Below are the code and all the weights of a small trained network. Each question names an input and a class and asks about switching units off, where a switched-off unit gives its printed mean instead of its output.

import numpy as np


def w(rows, s, z=0):
    codes = np.array(rows[::2]) - 128.0
    scale = np.full(codes.shape[1], s)
    scale[-1] = z or s
    return codes * scale


def f(y):
    return np.maximum(y, 0)


def log_softmax(a):
    a = a - a.max(-1, keepdims=True)
    return a - np.log(np.exp(a).sum(-1, keepdims=True))


def net(x, mask):
    res = np.array(x, float).reshape(1, 5) / 4 @ E
    y = f(res @ A[0][:, :-1].T + A[0][:, -1])
    res = res + np.where(mask, y, B[0][:, -1]) @ B[0][:, :-1]
    return log_softmax(res[-1] @ U[:, :-1].T + U[:, -1])


A, B = {}, {}
E = w([
[135,147,100,172],'x0',
[131,124,134,123],'x1',
[51,30,97,162],'x2',
[52,182,255,172],'x3',
[18,226,26,91],'x4',
],0.009)
A[0] = w([
[113,141,204,103,43],'N1',
[199,67,58,50,88],'N2',
[106,182,230,139,165],'N3',
[66,56,144,42,233],'N4',
[147,93,190,152,4],'N5',
[73,150,90,46,4],'N6',
[244,33,164,168,27],'N7',
[205,191,132,177,95],'N8',
[59,111,180,146,201],'N9',
[165,164,149,52,254],'N10',
[103,61,108,193,213],'N11',
],0.011,0.0033)
B[0] = w([
[118,153,108,155,164],'N1',
[148,166,152,244,226],'N2',
[169,127,74,160,210],'N3',
[148,88,93,134,192],'N4',
[41,192,112,137,173],'N5',
[73,198,176,124,178],'N6',
[30,176,119,111,249],'N7',
[111,76,62,75,173],'N8',
[183,112,96,165,191],'N9',
[148,64,33,95,183],'N10',
[155,79,62,57,198],'N11',
],0.011,0.012)
U = w([
[137,141,111,254,52],'0',
[4,179,134,103,59],'1',
[117,102,105,125,254],'2',
[111,105,107,124,230],'3',
[126,76,61,73,55],'4',
[149,94,167,125,114],'5',
],0.013,0.0093)

Each question gives the input, the list of numbers given to net, and the class t.
The units are the neurons (one row each of A and B). Each row of codes is followed by its name. A weight is (code - 128) times the scale printed after its matrix; where a second scale follows, it is the last column's (A, B and U).
mask holds one flag per neuron, in row order. A switched-off neuron (its flag False) gives its mean, the last column of its row in B, instead of its output. The means were averaged over made-up inputs and are rounded, as every weight is.
A unit's drop is (log p(t) with every unit on - log p(t) with that unit switched off) / (log p(t) with every unit on - log p(t) with every unit switched off).
The circuit of an input: a set's keep is (log p(t) with only the set's units on - log p(t) with every unit switched off) / (log p(t) with every unit on - log p(t) with every unit switched off). Starting from all 11 units, units are removed one at a time, each time the one whose removal leaves the highest keep (on an exact tie, the one counted first), for as long as the keep stays at least 0.8.
units of the circuit, in order: the units of the circuit, biggest drop first
most important unit: the unit with the biggest drop
k most important neurons: the k neurons with the biggest drops, biggest first
drop of u: that unit's drop, to one decimal
input [-8,8,-8,4,-8], class 1: most important unit -> N7
input [3,-4,-7,6,-4], class 4: 2 most important neurons -> (N8; N2)
input [6,-3,-5,8,7], class 0: 2 most important neurons -> (N3; N7)
input [-3,0,-5,2,-1], class 4: units of the circuit, in order -> (N2; N10)
input [-3,-5,6,4,0], class 4: units of the circuit, in order -> (N2; N11)
input [4,8,-8,8,4], class 0: 3 most important neurons -> (N3; N11; N1)
input [-1,2,4,-7,6], class 0: 2 most important neurons -> (N2; N7)
input [-5,3,-7,5,5], class 4: 4 most important neurons -> (N10; N2; N7; N3)
input [0,2,-7,0,-7], class 1: 2 most important neurons -> (N7; N5)
input [0,1,-6,5,-6], class 1: 4 most important neurons -> (N5; N7; N2; N11)
input [1,0,4,8,6], class 0: 3 most important neurons -> (N9; N7; N3)
input [-5,-1,6,0,1], class 4: 2 most important neurons -> (N2; N11)
input [1,8,-7,5,3], class 3: 3 most important neurons -> (N2; N11; N4)
input [6,7,-8,5,-6], class 4: most important unit -> N8
input [-7,-3,-8,-1,4], class 4: 3 most important neurons -> (N10; N7; N2)
input [-1,6,7,-5,-7], class 1: 2 most important neurons -> (N7; N5)
input [-3,-4,-3,-5,-2], class 0: 2 most important neurons -> (N2; N11)
input [6,-3,-3,8,8], class 0: units of the circuit, in order -> (N3; N7)
input [6,-2,7,-1,-2], class 4: 2 most important neurons -> (N11; N2)
input [-3,-4,6,-6,8], class 1: units of the circuit, in order -> (N6)
input [-6,-6,-3,5,3], class 2: 2 most important neurons -> (N2; N10)
input [-7,1,-7,8,5], class 0: drop of N7 -> 0.1
input [0,-8,8,8,0], class 0: drop of N1 -> 0.2
input [4,-7,1,1,-7], class 1: drop of N7 -> 0.4
input [-7,-6,-1,-6,8], class 1: drop of N6 -> 2.7
